R: [112 161  94 179 119  95 154 149 148 121  85 146]
B: [111 161  94  99 131  93  70 109  96 185 182 171]
Z: [113  96  89 131 121 175 132 140  96 184 140 108]
J: [123 127 109 140  76 152 117 154 125 139  85 138]
rest: [ 96 184]  [140 108]
rest: [131 121 175 132 140]  [ 96 184 140 108]
order: [171 182 185  96 109  70  93 131  99  94 161 111]  B
rest: [112 161  94]  [179 119  95 154 149 148 121  85 146]
rest: [127 109]  [140  76 152 117 154 125 139  85 138]

W: [132 131 125 124 137 132 118 128 134 122 126 132]
D: [119 130 134 132 116 124 139 126 119 131 127 119]
V: [132 119 126 131 130 119 119 124 134 139 116 126]
order: [139 134 127 119 132 119 131 119 124 130 116 126]  D
rest: [125 124 137]  [132 118 128 134 122 126 132]
order: [119 119 130 134 132 116 124 139 126 119 131 127]  D

K: [133 133 135 142 158]
F: [123 134 148 128 141]
A: [133 140 101 149 159]
N: [159 102 140 149 133]
P: [124 131 117 126 132]
G: [105  97 126 113 120]
T: [119 111 106 112  96]
X: [106  85 130 125 118]
L: [116  85 129 119 121]
M: [127 126 107 136 147]
H: [119 134 131 129 144]
E: [123 134 147 128  94]
order: [ 97 126 113 120 105]  G
rest: [ 85 130]  [125 118]
order: [133 149 140 102 159]  N
rest: [159 102]  [140 149 133]
rest: [123 134 148 128]  [141]

gulo: [125  96 127 137 124  98 112 103 138 123 131 106 118  97 118]
pip: [151 165 158 149 134 165  90 137  80 105 147 143 106 130 146]
kuben: [130 105 106 134  80 158 137 143 165 149  90 151 146 146 165]
nelo: [148 152 121 124 113 130 134 137 118 132 132 144 142 142 125]
nim: [144 127 139 158 157 151 144  86 159 154 146 110 139 103 118]
mobuz: [149 164 120 125 125 147 141 145 128 127 143 152 149 147 127]
Vomo: [131 139 127 125 125 131 130 136 124 127 128 134 131 138 129]
mobi: [135 154 134 136 140 151 144 121 127 141 127 134 141 136 127]
Nupu: [146 147 125 125 110 134 138 132 104 144 119 147 143 139 124]
nelu: [134 165 131 106 105 149 146 151  80 146  90 158 143 165 137]
order: [134 106 131  90 149 165  80 105 165 146 151 146 137 143 158]  nelu
order: [ 80  90 105 106 130 134 137 143 146 146 149 151 158 165 165]  kuben

rur: [138 151 144 127 109 126 128 123]
bot: [142 150 174  95  96 119 140 144]
Fup: [137 113 133 138 105  89  93 109]
Vod: [148 105 105 137 138 131 111 148]
nir: [129 132 107 122 134 116  89 142]
tob: [128 104 105 148 145 125 109 149]
goneg: [132 142 129 107  90 122 134 116]
rest: [142 129 107  90]  [122 134 116]
order: [134 116  89 142 129 132 107 122]  nir
rest: [105 105]  [137 138 131 111 148]

Tase: [115 139 148 148 135 107 120 124 127 119 112 142 126 116 105 131 128 122
 117 117 119 130 142 156 143 140 132 118 118 129 143]
gat: [114 138 147 147 135 107 120 124 127 118 110 141 126 117 107 132 128 123
 117 118 120 130 143 156 143 141 132 116 119 130 142]
Vusif: [110 138 159 137 136 127 127 105 149 117 122 149 110 117 115 121 115 124
 103 107 119 148 127 162 152 143 119 122 126 151 171]
gep: [127 129 127 128 128 127 128 127 127 128 128 127 127 128 128 129 128 129
 129 128 128 128 128 128 127 129 128 127 128 129 128]
niso: [127 122 136 107 148 152 162 110 149 171 105 121 124 103 117 138 117 151
 127 119 159 126 115 110 143 122 136 115 149 119 127]
dun: [141 121 124 122 132 129 128 149 131 130 122 120 123 138 107 141 124 122
 136 139 132 126 144 136 128 114 127 124 128 112 135]
Vude: [129 128 129 128 128 127 128 128 126 128 127 128 128 127 128 128 127 129
 128 127 128 127 128 128 128 127 129 128 128 127 128]
Foli: [120 127 128 140 117 105 131 148 107 143 119 132 118 115 142 138 112 118
 156 122 142 148 119 116 117 126 135 130 124 143 129]
libu: [128 127 127 127 127 129 128 128 127 128 128 128 129 128 128 128 128 129
 128 128 128 128 128 128 129 127 129 128 128 128 128]
order: [126 127 127 127 127 127 127 127 127 128 128 128 128 128 128 128 128 128
 128 128 128 128 128 128 128 128 128 129 129 129 129]  Vude
order: [143 115 139 148 148 135 107 120 124 127 119 112 142 126 116 105 131 128
 122 117 117 119 130 142 156 143 140 132 118 118 129]  Tase
order: [138 107 117 136 122 121 152 149 110 115 124 127 149 110 115 122 127 159
 117 119 151 127 103 126 137 171 143 148 105 162 119]  Vusif
rest: [138 117]  [151 127 119 159 126 115 110 143 122 136 115 149 119 127]
rest: [119 159]  [126 115 110 143 122 136 115 149 119 127]
rest: [115 124 103]  [107 119 148 127 162 152 143 119 122 126 151 171]
order: [107 107 110 114 116 117 117 118 118 119 120 120 123 124 126 127 128 130
 130 132 132 135 138 141 141 142 143 143 147 147 156]  gat

S: [177 130 119 108]
Q: [138 120 118 129]
C: [128 109 120 138]
U: [177 131 119 108]
order: [138 109 120 128]  C
rest: [177 131]  [119 108]
rest: [120 118]  [129]

lar: [122 160 116 131 126]
Vaveb: [119 154 147 149 180]
Vomu: [130 135 135 135 118]
zodur: [160 116 131 126 123]
noz: [127 126 132 121 129]
zif: [134 150 122 134 108]
binin: [131 110 124 130 138]
zibil: [160 116 131 126 131]
order: [131 130 110 138 124]  binin
order: [118 130 135 135 135]  Vomu
rest: [122 160 116 131]  [126]
order: [123 160 116 131 126]  zodur

Bov: [124 129 147 174 163]
vukeg: [119 131 142 159 172]
zubiv: [118 118 147 157 158]
Lur: [118 127 160 155 166]
Geka: [119 131 159 141 172]
peva: [124 126 142 157 159]
kam: [123 138 149 146 178]
Fenu: [119 127 155 140 172]
pere: [119 130 159 141 172]
safaz: [118 128 160 141 172]
rest: [147 174]  [163]
rest: [126 142 157]  [159]
rest: [124 129 147 174]  [163]
rest: [118 127 160]  [155 166]
rest: [142 159]  [172]
order: [172 141 159 131 119]  Geka

lub: [145 130 124 124 128 117 139 107 134 140 132 160 124 141 139 124 130 109
 121 129 126]
sig: [138 125 124 125 135 138 140 145 126 143 138 137 131 112 134 126 127 122
 127 148 122]
nukeb: [135 128 117 120 131 133 139 107 134 141 132 140 127 122 121 124 124 119
 129 132 119]
mim: [ 90 127 133 156 134 127 131 113 150 178 142 153 127 124 145 129 142 113
 109 147 141]
sofom: [140 123 126 107 120 140 127 128 131 139 130 146 120 136 132 124 128 125
 140 127 105]
kegu: [129 127 154 126 130 128 137 123 145 132 141 129 110 118 122 142 125 127
 135 113 143]
Liv: [110 126 127 125 141 143 130 154 132 145 118 123 122 135 128 127 113 129
 142 138 129]
kekup: [121 132 120 136 124 136 133 131 142 160 131 138 138 110 150 127 118 124
 128 131 131]
Tezis: [133 132 122 131 133 119 133 102 113 154 137 106 129 150 127 126 109 114
 138 111 130]
bam: [123 115 144 139 141 119 126 107 133 125 128 100 117 111 134 124 114 138
 116 129 139]
poze: [148 129 110 135 115 128 150 132 129 120 128 105 129 150 127 130 124 111
 121 144 135]
rest: [106 129 150 127]  [126 109 114 138 111 130]
rest: [139 107 134 141 132]  [140 127 122 121 124 124 119 129 132 119]
rest: [127 135]  [113 143]
order: [105 110 111 115 120 121 124 127 128 128 129 129 129 130 132 135 135 144
 148 150 150]  poze
order: [154 110 127 135 122 145 126 138 128 143 130 141 129 132 129 142 127 113
 123 125 118]  Liv
order: [131 131 128 124 118 127 150 110 138 138 131 160 142 131 133 136 124 136
 120 132 121]  kekup

pafa: [132 122 130 124 130 126 133 122 126]
Lebes: [148 141  91 135 110 146 116 118  84]
vam: [161 136 131 131 149 136 131 108 126]
lolu: [116 126 127 118 133  92 118 151 102]
Vap: [129 131 125 130 133 128 125 126 134]
ber: [137 123 148 123 137 126 109 112 117]
fif: [122 130 126 118 110 146 117 118  84]
vebi: [130 122 126 130 123 126 133 124 132]
Bome: [131 127 132 146 142 121 129 119 139]
rest: [131 131 149]  [136 131 108 126]
order: [ 92 102 116 118 118 126 127 133 151]  lolu
rest: [127 118]  [133  92 118 151 102]
order: [122 122 124 126 126 130 130 132 133]  pafa
rest: [126 109]  [112 117]

